Each row of numbers belongs to one of the things below and depends on some of the facts about them. Some rows are named. Which thing is each other row?

How the things are related:
bafar ξ d; beklu ξ f; bibo ξ d; bitran ξ f; bragafli ξ c; brakla ξ f
brarin ξ a; bripiflen ξ a; brudoplir ξ d; brudril ξ f; burel ξ d; dagri ξ c
daguk ξ a; dedas ξ c; dinur ξ a; doskul ξ e; drabis ξ a; dragril ξ c
drapus ξ d; dreto ξ e; dretotrem ξ c; driklutom ξ e; dripoflem ξ d; duplos ξ a
duromim ξ b; fazer ξ f; febim ξ c; fitaplo ξ a; flamem ξ f; fletasik ξ b
flibri ξ c; flifu ξ e; flinor ξ b; fudrora ξ e; gedru ξ a; gigra ξ b
giguvis ξ f; giklo ξ a; goron ξ e; grabrus ξ d; grafa ξ b; greflam ξ c
grifer ξ f; grigrum ξ f; grukle ξ e; gukle ξ e; kibrur ξ d; kiflan ξ f
kikli ξ d; klaplun ξ a; klastatrak ξ a; klibrus ξ a; kliplel ξ e; kloflak ξ e
kludritor ξ f; kluflir ξ e; klutuk ξ e; kubuk ξ b; kufler ξ b; leful ξ d
litur ξ d; lote ξ b; lufim ξ c; mapu ξ a; memin ξ e; munim ξ f
neflek ξ f; nemal ξ b; nipi ξ f; noze ξ e; pako ξ c; platru ξ c
pledrek ξ b; plemem ξ a; plukek ξ d; pudre ξ d; ravulu ξ b; rebran ξ b
riklom ξ b; rustik ξ d; sebrir ξ e; sitro ξ c; skabas ξ f; skadremo ξ b
skarim ξ e; skisun ξ c; skivur ξ b; skupen ξ c; skuples ξ e; skuru ξ d
sovak ξ c; stazom ξ a; stedror ξ a; stibru ξ d; stoto ξ a; studum ξ b
stufek ξ f; stunum ξ a; sukluda ξ d; suli ξ f; sumamus ξ a; suskir ξ f
taklu ξ c; tefel ξ b; tesku ξ e; tifim ξ b; topor ξ a; trafo ξ a
treplil ξ d; trodren ξ b; troflonak ξ e; truki ξ d; tuden ξ b; tulas ξ d
vabeplak ξ e; vatum ξ f; vezas ξ c; vinu ξ e; viraplis ξ a; vistul ξ d
voskor ξ d; zakir ξ e; zatru ξ a; zekin ξ b; zifom ξ c; zoplol ξ f
bafar Σ 398; beklu Σ 301; bibo Σ 243; bitran Σ 247; bragafli Σ 345; brakla Σ 131
brarin Σ 91; bripiflen Σ 112; brudoplir Σ 156; brudril Σ 243; burel Σ 130; dagri Σ 301
dedas Σ 131; dinur Σ 398; doskul Σ 345; dragril Σ 156; drapus Σ 138; dreto Σ 345
dretotrem Σ 301; driklutom Σ 301; dripoflem Σ 112; duromim Σ 301; fazer Σ 130; febim Σ 897
fitaplo Σ 138; flamem Σ 301; fletasik Σ 131; flibri Σ 301; flifu Σ 131; flinor Σ 156
fudrora Σ 301; gedru Σ 247; giklo Σ 138; grabrus Σ 345; grafa Σ 301; grigrum Σ 243
grukle Σ 630; gukle Σ 156; kibrur Σ 156; kiflan Σ 897; kikli Σ 398; klaplun Σ 630
klastatrak Σ 897; klibrus Σ 243; kliplel Σ 243; kloflak Σ 301; kludritor Σ 301; klutuk Σ 267
kubuk Σ 247; leful Σ 301; litur Σ 112; lote Σ 112; lufim Σ 156; mapu Σ 974
memin Σ 301; munim Σ 398; neflek Σ 112; nemal Σ 91; nipi Σ 130; noze Σ 112
pako Σ 897; platru Σ 243; pledrek Σ 243; plemem Σ 345; plukek Σ 156; pudre Σ 247
ravulu Σ 156; riklom Σ 267; rustik Σ 897; sebrir Σ 267; skabas Σ 131; skadremo Σ 91
skarim Σ 247; skisun Σ 345; skivur Σ 301; skupen Σ 247; skuples Σ 156; skuru Σ 897
sovak Σ 345; stazom Σ 301; stedror Σ 131; stibru Σ 974; stoto Σ 267; studum Σ 345
stufek Σ 630; stunum Σ 974; suli Σ 345; suskir Σ 267; taklu Σ 91; tefel Σ 974
tesku Σ 345; tifim Σ 630; topor Σ 301; treplil Σ 156; trodren Σ 301; truki Σ 630
tuden Σ 156; tulas Σ 247; vabeplak Σ 345; vatum Σ 243; vinu Σ 243; viraplis Σ 301
vistul Σ 267; voskor Σ 138; zatru Σ 131; zekin Σ 243; zifom Σ 398; zoplol Σ 345
beklu κ zogis; bibo κ kloflak; bitran κ suskir; brakla κ trodren; bripiflen κ suskir; brudril κ mokon
burel κ mokon; dagri κ flibri; drabis κ nuklutri; drapus κ mokon; febim κ resul; fletasik κ bubutril
flibri κ bubutril; flinor κ lufim; fudrora κ lufim; gedru κ trodren; giklo κ tuplil; goron κ flibri
greflam κ lufim; grigrum κ tuplil; grukle κ nemal; gukle κ dafek; kibrur κ kloflak; kikli κ truki
klastatrak κ lufim; klibrus κ geseskel; kliplel κ resul; kloflak κ geseskel; kludritor κ resul; kluflir κ lufim
klutuk κ lufim; litur κ bubutril; lote κ suskir; munim κ ledru; neflek κ tuplil; noze κ tropegul
pako κ driklutom; platru κ plegribi; plemem κ lufim; plukek κ bubutril; pudre κ bifas; sebrir κ tuplil
sitro κ geseskel; skivur κ bubutril; skupen κ suskir; skuples κ kloflak; sovak κ lufim; stazom κ suskir
stedror κ lufim; stibru κ nuklutri; studum κ donam; stufek κ zogis; suskir κ daguk; taklu κ flibri
tesku κ resul; tifim κ bubutril; topor κ skivur; trafo κ bubutril; trodren κ nuklutri; truki κ nemal
tuden κ lufim; tulas κ truki; vabeplak κ resul; vezas κ flamem; vinu κ suskir; viraplis κ lufim
voskor κ plukek; zatru κ donam; zifom κ geseskel; zoplol κ ralobu; bafar α bunal; beklu α madrem
bibo α bifas; bifas α donam; bitran α labrar; bragafli α zogis; brakla α nuklutri; brarin α bunal
bripiflen α pizis; brudoplir α tuplil; brudril α bunal; bubutril α plegribi; bunal α donam; burel α plegribi
dafek α mokon; dagri α pizis; daguk α geseskel; dedas α bifas; dinur α nuklutri; doskul α mokon
drabis α tuplil; dragril α ledru; drapus α dafek; dreto α donam; dretotrem α tuplil; driklutom α ralobu
dripoflem α nuklutri; duplos α bubutril; duromim α plegribi; fazer α tuplil; febim α ralobu; fitaplo α labrar
flamem α mokon; fletasik α donam; flibri α resul; flifu α pizis; flinor α bunal; fudrora α mipan
gedru α bifas; gigra α bifas; giguvis α bunal; giklo α ralobu; goron α dafek; grabrus α mipan
grafa α dafek; greflam α bunal; grifer α nuklutri; grigrum α nuklutri; grukle α ralobu; gukle α plegribi
kibrur α mipan; kiflan α dafek; kikli α dafek; klaplun α bunal; klastatrak α mipan; klibrus α tuplil
kliplel α zogis; kloflak α nagek; kludritor α ledru; kluflir α tuplil; klutuk α bunal; kubuk α ralobu
kufler α ralobu; labrar α pizis; ledru α donam; leful α zogis; litur α ralobu; lote α tuplil
lufim α bubutril; madrem α donam; mapu α labrar; memin α nuklutri; mipan α geseskel; munim α pizis
nagek α geseskel; neflek α donam; nemal α zogis; nipi α bubutril; noze α labrar; nuklutri α plegribi
pako α tuplil; platru α madrem; pledrek α geseskel; plemem α madrem; plukek α donam; pudre α bubutril
ralobu α pizis; ravulu α dafek; rebran α labrar; resul α donam; riklom α ralobu; rokes α mokon
rustik α plegribi; sebrir α plegribi; sitro α plegribi; skabas α bunal; skadremo α ralobu; skarim α madrem
skisun α labrar; skivur α bifas; skupen α zogis; skuples α labrar; skuru α geseskel; sovak α pizis
stazom α bunal; stedror α labrar; stibru α donam; stoto α nuklutri; studum α nuklutri; stufek α labrar
stunum α ralobu; sukluda α nuklutri; suli α dafek; sumamus α ledru; suskir α tuplil; taklu α labrar
tefel α bunal; tesku α plegribi; tifim α mipan; topor α geseskel; trafo α bifas; treplil α pizis
trodren α tropegul; troflonak α ralobu; tropegul α pizis; truki α nuklutri; tuden α nuklutri; tulas α dafek
tuplil α plegribi; vabeplak α bifas; vatum α pizis; vezas α zogis; vinu α dafek; viraplis α bubutril
vistul α dafek; voskor α donam; zakir α pizis; zatru α dafek; zekin α labrar; zifom α geseskel
zogis α donam; zoplol α tuplil

Some things and their rows:
[  3 -11  -4   0   7   4   2  12 -11 -10   7  -1  -2   1   7  -4 -17  -7
  -7  -6  -4   9  -4   4   3  -6   3]: daguk
[-2  1 -2 -4 10  0  2 -4  0 -2  8  2  1 -7  4  3 -6 -2 -5  5  2 -3 -6 -4
  2 -2  3]: bunal
[  6  -6  -5  -4  10   5   7  13  -9   3  15   7   5  -5  11  -1 -12  -6
 -12  -2   1   0  -2   6   1  -9   8]: brarin
[-7  2  4  3 -8 -5 -1 -7  7  0 -9  0 -1  3 -3  3  2  4 11 -1 -2 -3  6 -6
 -3  8 -5]: zakir
[ -9  -1   3  -2  -2  -3   0 -13   7   9  -8   2   0  -2  -5   0   2  -3
   3   0  -4 -20   4  -5  -4  -3 -15]: kliplel
[ 11  -4  -2   0  -4   9  -2  13 -11   1   6  -5 -11   6   6  -9  -6  -3
  -4  -4   9   7  -1   9  -1  -9   8]: klibrus
[ -9   2   0   9   3  -2   0   2  -1 -11   0   1   5  -4  -2  10   0   3
   5  -1  -1   8  -2   1   9   6   6]: plegribi
[ -6  -3  -1  -7  13  -2  10  -2  -3   0   8   0   7  -9  11   8 -11  -5
  -4  -3  -3   1   3  -1  -2   3   1]: nemal
[  4  -7  -2  -2   8   6   6  10 -11  -6  13   4   3  -8   7  -4 -13  -4
 -14   0   3   0  -6   4   3  -8   6]: sumamus
[-7 -2  6  1 -8 -2  2 -5  8 -2 -6 -3  1  5  1  1 -1  0 10 -3  3  0  8 -1
 -4  6 -4]: nipi
[  7  -2  -7   7   2   5  -1  10 -13  -7   8   4   5   0   2  -8  -7  -3
  -3  -3  -1  10  -6   9   6  -3  10]: fitaplo
[ 0  4 -1 -6  5 -4 -7  4  4 -2  2  4  8 -6  0  0 -3  3 -9  9  3 -8 -3 -4
  0 -1 -7]: vezas
[ -2  -1   5  -3  -5  -1  -1 -11  10   5 -10  -5  -7   6  -1  -4   4  -2
   7  -3  -5 -10   4  -8  -6   3 -10]: vinu
[-10  -2   7   0 -10  -2   2  -3   6  -1  -7  -6  -1  -2   0   2   0  -2
  14   0   8  -2  11  -2  -8   8  -6]: fazer
[ 7  0 -3 -1  2  4  1  5 -5  3  3  9 -3 -4  6 -5 -2  0 -8  4  0 -6 -6 -4
 -1 -6  4]: voskor
[ 0  5 -3  3  3  4  0 -2  0 -4  1 -3 -2  1  2  4 -2  0  3 -2 -2  3 -2  0
  6  1  4]: pizis
[-4  0  1 -3 -1 -4  2 -4  0 -1  3 -3  3 -3 -1  1 -4  1  1 -6  5  4  6  6
 -1 -1  4]: trodren

Rows to name:
No name comes twice in this set of rows, the named rows included.
[ 1  6  3 -3  2  3 -8  6  9  5  1 10  8 -6 -2  1  9  1 -5 14  3 -9 -8 -7
  0  2 -2]  greflam
[  8  -6   1 -10   0   1   3   1  -5   4   7   1  -4   1   6  -8  -3   1
  -9   3   2  -7  -1  -2  -4  -9  -1]  bibo
[ -4  10   4  10 -14   1  -3  -1  12   9 -16   6  -4  -1 -10   3  16   3
  15   5   8  -3   3  -6  -7  14   1]  kluflir
[  9 -10   0  -7   7  12   5   7 -10   7  13  -2   1  -1  11 -12  -9  -8
 -13  -1   0  -4  -3   6   2 -12   1]  stazom
[ 11   3  -4   4   7  10   4  12  -6  10  15  13   5  -9   3  -2   2  -7
 -13   3   5   2 -10   4   2  -4  18]  plemem
[  0   4  -6   4   5  -4   0  -8  -3 -17   7  -1   3   1  -3   5  -4   7
   3  -5  -2   9   2   4   6  -6   6]  nuklutri
[-5  1  6 -4  1 -4 -8  4  3  3  4  2 10 -7 -4  1  7  2 -6 13  4 -9 -5 -6
  3  0 -5]  platru
[ -3   1   3  -1  -1   2   3   4  -2   6  -9   5   3  -7 -11  -3   5  -8
 -16  14  11  -4 -15   3  -1   4   3]  flinor
[ 8 -4 -2  3  2 11  0 10 -6  3 12 -2  2 -2  3 -7 -4 -4 -8 -3  5  2 -3  9
  5 -9  7]  topor
[  0   2   0  -2 -16  -5  -3 -14  -1  -1 -17  -4  -7   8  -7 -10   4   4
   4   6  -1  -7  -5  -1  -5   6  -8]  skuples
[  0   9  -8   0   0  -3 -13   3   1  -1   2   1   9   2   5   2   5   5
   8   0  -9   3   1  -2   2   7  -3]  skisun
[ 18   1  -8   2   3  11   1  15  -4  -1   2   0 -10   6   0  -5  -4  -3
 -10  -3   7  12  -5   4  -1 -11  17]  giklo
[  9  -6  -1  -2  -7   2  -2   7  -8  -7  -7  -2 -12   6  -7 -11  -4   3
 -11   5   5  -1  -7   3   0  -5  -3]  kibrur

The same things again, as new rows of numbers:
Some rows with their names:
[ 13  11 -27 -16   6  -5 -14  -2  13   0   0   6   1  13  -3 -38  -5   8
   6  13  -4   0  24  -6   4 -15]: suskir
[ 14   6  -2   3 -10  -4 -17 -11  -7  -8 -12  11 -14   3   0  -8  -9  16
  -2  10  -4  -8  16   6  -9 -17]: daguk
[ 17   5 -15 -10  -4  -3 -15   2  -3 -15 -18   8 -17  -5  -6 -26 -10  11
 -15   9  -6  -6  12 -13  -3 -14]: lote
[ -6 -33  -2   3  -1  -1 -10  -5 -41 -14 -25  -8   1 -18  -3 -16  15   4
   6  -6  -1 -24 -13  -7 -14   7]: flinor
[  9   1   7  11   4   2  -2  -3 -16  -1   1 -18   2  21  20  12   0  16
  -5  -9  -1   0   3  10   6  -5]: leful
[ 11  -3   1   2 -10  -8   3  -4  -2   9   4   7   0  -5   7 -13 -14   6
  28   3  -5   7  13  13   9  -6]: nuklutri
[ 16   1  -6  -5  -7   2  -2   2 -18   5   1  -2  -5  -3  27   4  -9  16
   6  -1  -3   8  -3  12  10  -8]: sukluda
[  4   3   7  12   4   4  -1  -7 -17  -3  -2 -18   0  26  19  10  -2  15
  -7  -9   0  -1   4   8   9  -6]: bafar
[ 16   1  -3   7   1   3  -6  10 -11  -4 -17   6  -3   3  11  -4 -11  10
  -8  -3  -1   9   2   1   4   0]: doskul
[ 13  10   9  21  -3  14 -10  11  -8   2 -15  -6  -2  -8  10   5 -13   1
  -6  -9  -3  12 -10   0   9   6]: kloflak
[ 13   2  -4  24   4  13  -2   7   3   9  -3 -19  16  15  18  13   5  22
 -11  -6   2  -2   5  -3   6   5]: dedas
[ 18 -24  -7 -18  -6  -7  -6  -8  -9 -19   4 -19 -10 -12  16  -4  16   5
   5 -20 -12   9 -14   2   8 -13]: brudoplir
[ 17  14 -18   4   0  10  -5  20  22   4  -6 -15   6  13  20   8 -14  20
  -6  -6   2   9   3 -14   9   2]: pako
[ 11   1   3   8   7   8  -8  11 -21  -3 -16  -1  -1   7   7  -1  -6  13
 -19  -1  -2   2   3   4  -1   3]: vabeplak
[ 10   1  29  17 -10  10  -6  -6   4 -13  -1   0   8  13   2   4  -9  10
  -7  18   6 -16   9 -13  -5  16]: fletasik
[  7  -2  10   4   5  -6   2  -4 -11   3   5 -11   4  12  -4  -3  -7   5
   7   2  -6  -8  14   9  -1  -3]: madrem
[ 11   5  -7 -16   9  -1  -2  11 -20  -3   1  -1  -3  18  18  -6 -12   9
  -5  -3  -3  13   3  14   7  -1]: vistul

Which thing is each row?
No name comes twice in this set of rows, the named rows included.
[ 13   2  -8  -9 -10  -5 -10  -5 -22 -14 -14   9 -19  -5  -3 -19 -15  12
 -11  14  -6  -8  13   0  -4 -20]  bripiflen
[  5  -8 -26  -3   4   5   8  23 -19   3 -16 -11  10   6  22  -5 -11  24
   5  -5   4  -3  -6 -15   4  12]  sovak
[ 23 -25  -5  -2 -13   0 -13   4 -20 -16 -12  -1  -8 -34  11 -10  11  10
  -3 -13  -9   5 -13  -3   1  -6]  gukle
[ 17 -39  17 -11   2   0   0 -13 -27 -27  18 -17   3  -1  18  -1  24   9
 -11  -6  -8   1  -8   7   7   7]  plukek
[  5  12  12  15 -16   0  -7  -7   3  -1 -15   0  -7   3   6   4 -21   9
   4   8   3 -10   4  -2  -4  -6]  zatru
[  9 -10   3  -4  10   0   1  -3 -35  -5   1 -16  -2   9  14  -1   5   9
 -16 -11  -7   2  -1  12  10  -8]  stibru
[  1  19  -9   7  -4   8  -7  -6  14  10   1  -9  13  13   2 -12  -8   3
  16  17   2 -11  14 -10   7  -2]  kiflan
[ 16 -12  15  -3 -11 -11  10  -9  18 -12  18   5   7   5   9 -16 -12   4
  23   9   2  13  14   4   8  11]  bubutril
[ 20 -25  -3 -12  -7  -5  -7  -8 -23 -13   4 -17  -8 -22  18  -3  13   8
   7 -18 -10   6 -11   8   9 -12]  treplil
[  7   8 -12  -3   2   6  -7  -4   0   5  -2  -6  10   8   0 -22  -1   0
  12  14  -2  -7  11  -7  11  -4]  suli
[ 10 -10  17  -3   1   5   6  -5 -19 -20  11 -15   3  25  20   7  -3  12
 -15   5   1   0   2   2   8  12]  voskor
[ 17 -11   7 -20  -9   8   9   5 -19 -22  17 -10  -4  16  27 -17 -15  11
 -11   2  -4   7  -1   0   9  10]  litur
[ 10   5   5  -2 -12  -2 -13  -5  -2  -6 -10  10 -10  -6   4 -10 -19   4
  11   5  -1   0   3   2  -5  -3]  duplos
[ 15  -1  -9 -10  -3   1   3   4 -32   1   2   0  -6  -2  24  -7  -9  12
   0   0  -6  11   1  12  16  -9]  dripoflem
[ 13  16 -16   3  -6   3 -11 -10  18   4   1 -10   4   1  -3  11  -2  22
  10  23   0 -21  19 -16   3 -20]  bitran

